Below is a small trained network, with its code and all its weights. Each question gives an input and a target symbol and asks what happens when units are switched off, that is, made to give their printed mean instead of their output.

import numpy as np


def w(rows, s, z=0):
    codes = np.array(rows[::2]) - 128.0
    scale = np.full(codes.shape[1], s)
    scale[-1] = z or s
    return codes * scale


def f(y):
    return y / 2 * (1 + np.tanh(0.7978845608 * (y + 0.044715 * y**3)))


def softmax(a):
    e = np.exp(a - a.max(-1, keepdims=True))
    return e / e.sum(-1, keepdims=True)


def log_softmax(a):
    a = a - a.max(-1, keepdims=True)
    return a - np.log(np.exp(a).sum(-1, keepdims=True))


def net(x, mask):
    ids = ['βγδεηλμπστφω'.index(c) for c in x.split()]
    T = len(ids)
    res = E[ids] + P[:T]
    r = res
    for j in range(3):
        rows = slice(3 * j, 3 * j + 3)
        q, k, v = (r @ M[0][rows].T for M in (Q, K, V))
        z = softmax(np.where(np.tri(T) > 0, q @ k.T / 3**0.5, -1e9)) @ v
        o = O[0][rows]
        res = res + np.where(mask[j], z, o[:, -1]) @ o[:, :-1]
    y = f(res @ A[0][:, :-1].T + A[0][:, -1])
    res = res + np.where(mask[3:15], y, B[0][:, -1]) @ B[0][:, :-1]
    return log_softmax(res[-1] @ U[:, :-1].T + U[:, -1])


Q, K, V, O, A, B = {}, {}, {}, {}, {}, {}
E = w([
[129,111,137,88],'β',
[137,108,246,84],'γ',
[125,107,141,85],'δ',
[127,126,136,9],'ε',
[129,117,139,94],'η',
[143,110,134,90],'λ',
[152,38,139,43],'μ',
[155,129,135,96],'π',
[203,111,126,93],'σ',
[185,245,138,117],'τ',
[22,202,153,83],'φ',
[3,90,147,44],'ω',
],0.014)
P = w([
[129,132,54,216],'0',
[146,130,75,179],'1',
[142,143,86,155],'2',
[153,147,97,130],'3',
[162,149,111,111],'4',
[163,156,124,94],'5',
[160,157,137,76],'6',
[160,167,148,60],'7',
[162,175,159,41],'8',
[157,172,174,17],'9',
[164,176,179,6],'10',
[190,178,186,2],'11',
],0.0063)
Q[0] = w([
[111,157,120,97],'h0',
[109,127,119,167],'h0',
[147,141,155,108],'h0',
[157,129,115,85],'h1',
[136,134,143,93],'h1',
[117,99,176,253],'h1',
[129,138,79,121],'h2',
[129,129,123,125],'h2',
[138,127,165,95],'h2',
],0.038)
K[0] = w([
[84,116,191,128],'h0',
[143,92,70,209],'h0',
[115,138,125,70],'h0',
[100,201,180,81],'h1',
[117,173,113,103],'h1',
[46,63,38,250],'h1',
[77,152,117,179],'h2',
[138,143,123,124],'h2',
[204,161,137,80],'h2',
],0.021)
V[0] = w([
[30,52,143,125],'h0',
[196,67,143,129],'h0',
[145,5,133,96],'h0',
[130,135,207,197],'h1',
[118,199,129,123],'h1',
[200,176,116,136],'h1',
[144,201,122,158],'h2',
[143,136,168,207],'h2',
[209,97,102,143],'h2',
],0.014)
O[0] = w([
[69,76,148,104,247],'h0',
[204,99,112,132,103],'h0',
[147,6,135,141,227],'h0',
[129,126,227,126,102],'h1',
[93,118,121,188,176],'h1',
[142,141,136,191,169],'h1',
[130,115,127,223,78],'h2',
[124,144,185,164,1],'h2',
[204,138,102,141,168],'h2',
],0.014,0.0051)
A[0] = w([
[139,176,131,114,207],'n0',
[95,112,26,158,125],'n1',
[77,1,116,98,115],'n2',
[121,105,139,114,153],'n3',
[212,158,129,89,181],'n4',
[121,81,84,151,102],'n5',
[138,133,106,196,61],'n6',
[60,148,117,93,145],'n7',
[156,117,131,84,3],'n8',
[146,155,82,87,94],'n9',
[110,92,160,102,83],'n10',
[149,201,210,142,142],'n11',
],0.009,0.005)
B[0] = w([
[94,38,117,162,137],'n0',
[90,246,29,126,164],'n1',
[142,169,227,76,252],'n2',
[123,123,102,134,157],'n3',
[228,96,44,112,167],'n4',
[150,212,88,156,150],'n5',
[105,162,161,63,137],'n6',
[164,82,121,201,171],'n7',
[154,189,173,120,144],'n8',
[136,81,201,95,148],'n9',
[118,136,31,191,167],'n10',
[97,53,108,158,142],'n11',
],0.012,0.018)
U = w([
[127,114,109,78,6],'β',
[128,2,135,58,241],'γ',
[128,107,110,77,32],'δ',
[90,126,53,26,83],'ε',
[123,98,96,72,96],'η',
[132,92,91,72,107],'λ',
[164,134,127,50,4],'μ',
[141,100,96,78,133],'π',
[171,87,83,88,80],'σ',
[166,195,156,164,192],'τ',
[62,34,58,61,170],'φ',
[78,160,166,51,114],'ω',
],0.0075,0.0045)

Each question gives the input, a string of symbols that net reads in full, and the target symbol t.
The units are the heads (3 rows each of Q, K, V and O) and the neurons (one row each of A and B). Each row of codes is followed by its name. A weight is (code - 128) times the scale printed after its matrix; where a second scale follows, it is the last column's (O, A, B and U).
mask holds one flag per unit, heads first, then neurons. A switched-off unit (its flag False) gives its mean, the last column of its rows in O or B, instead of its output. The means were averaged over made-up inputs and are rounded, as every weight is.
A unit's drop is (log p(t) with every unit on - log p(t) with that unit switched off) / (log p(t) with every unit on - log p(t) with every unit switched off).
The circuit of an input: a set's keep is (log p(t) with only the set's units on - log p(t) with every unit switched off) / (log p(t) with every unit on - log p(t) with every unit switched off). Starting from the 12 units with the biggest drops (on a tie, the unit counted first), units are removed one at a time, each time the one whose removal leaves the highest keep (on an exact tie, the one counted first), for as long as the keep stays at least 0.8.
circuit, biggest first: the units of the circuit, biggest drop first
unit that matters most: the unit with the biggest drop
k most important neurons: the k neurons with the biggest drops, biggest first
which heads matter: for each layer, one digit per head in row order, 1 if its drop is at least 0.15 and else 0, layers parted by /
input ε η τ ε η γ λ η γ γ μ σ, target σ: circuit, biggest first => n4, h0
input γ μ γ η, target γ: circuit, biggest first => n1, h1
input ε ω γ ω ω π, target ω: which heads matter => 100
input γ σ π ω ω τ η, target ω: circuit, biggest first => h0, n2
input γ λ φ τ γ λ ω σ μ, target ω: circuit, biggest first => n2, h0
input γ σ γ λ μ μ φ, target γ: which heads matter => 010
input ω β λ γ γ λ β β δ σ σ, target σ: circuit, biggest first => h0, n4, h2
input γ γ ε β ω, target ω: which heads matter => 100
input γ η π, target γ: circuit, biggest first => h1, n1
input ε δ β δ, target ε: which heads matter => 010
input δ μ μ γ β γ β δ η τ, target τ: unit that matters most => h1
input γ ε π ω γ γ β γ τ δ, target τ: which heads matter => 011
input μ μ γ γ φ μ γ β ε β, target ε: circuit, biggest first => h1, n1
input σ ω φ ω ω γ, target ω: 4 most important neurons => n2, n4, n0, n11
input γ σ β ω δ ω μ γ δ π, target γ: unit that matters most => n1
input ω ε σ ε γ γ μ σ λ τ ω σ, target ω: circuit, biggest first => h0, n2
input μ β λ λ ε γ π ε λ β σ λ, target ε: 3 most important neurons => n1, n7, n2
input γ μ μ β τ π ε μ γ λ φ λ, target φ: 3 most important neurons => n2, n11, n0
input μ ε β γ δ ω, target ω: circuit, biggest first => n2, h0
input φ β ε φ γ η ω σ δ η μ μ, target μ: which heads matter => 111
input γ δ ω γ γ σ, target γ: unit that matters most => n1
input φ φ τ, target φ: 2 most important neurons => n11, n2
input γ γ γ γ φ γ β λ ω η, target ω: 2 most important neurons => n2, n4
input λ β τ η π γ γ, target γ: 2 most important neurons => n1, n5
input ω ω π ε ε φ ω ω μ φ π, target φ: 2 most important neurons => n2, n7
input η μ σ μ φ μ γ π μ ε, target ε: which heads matter => 011
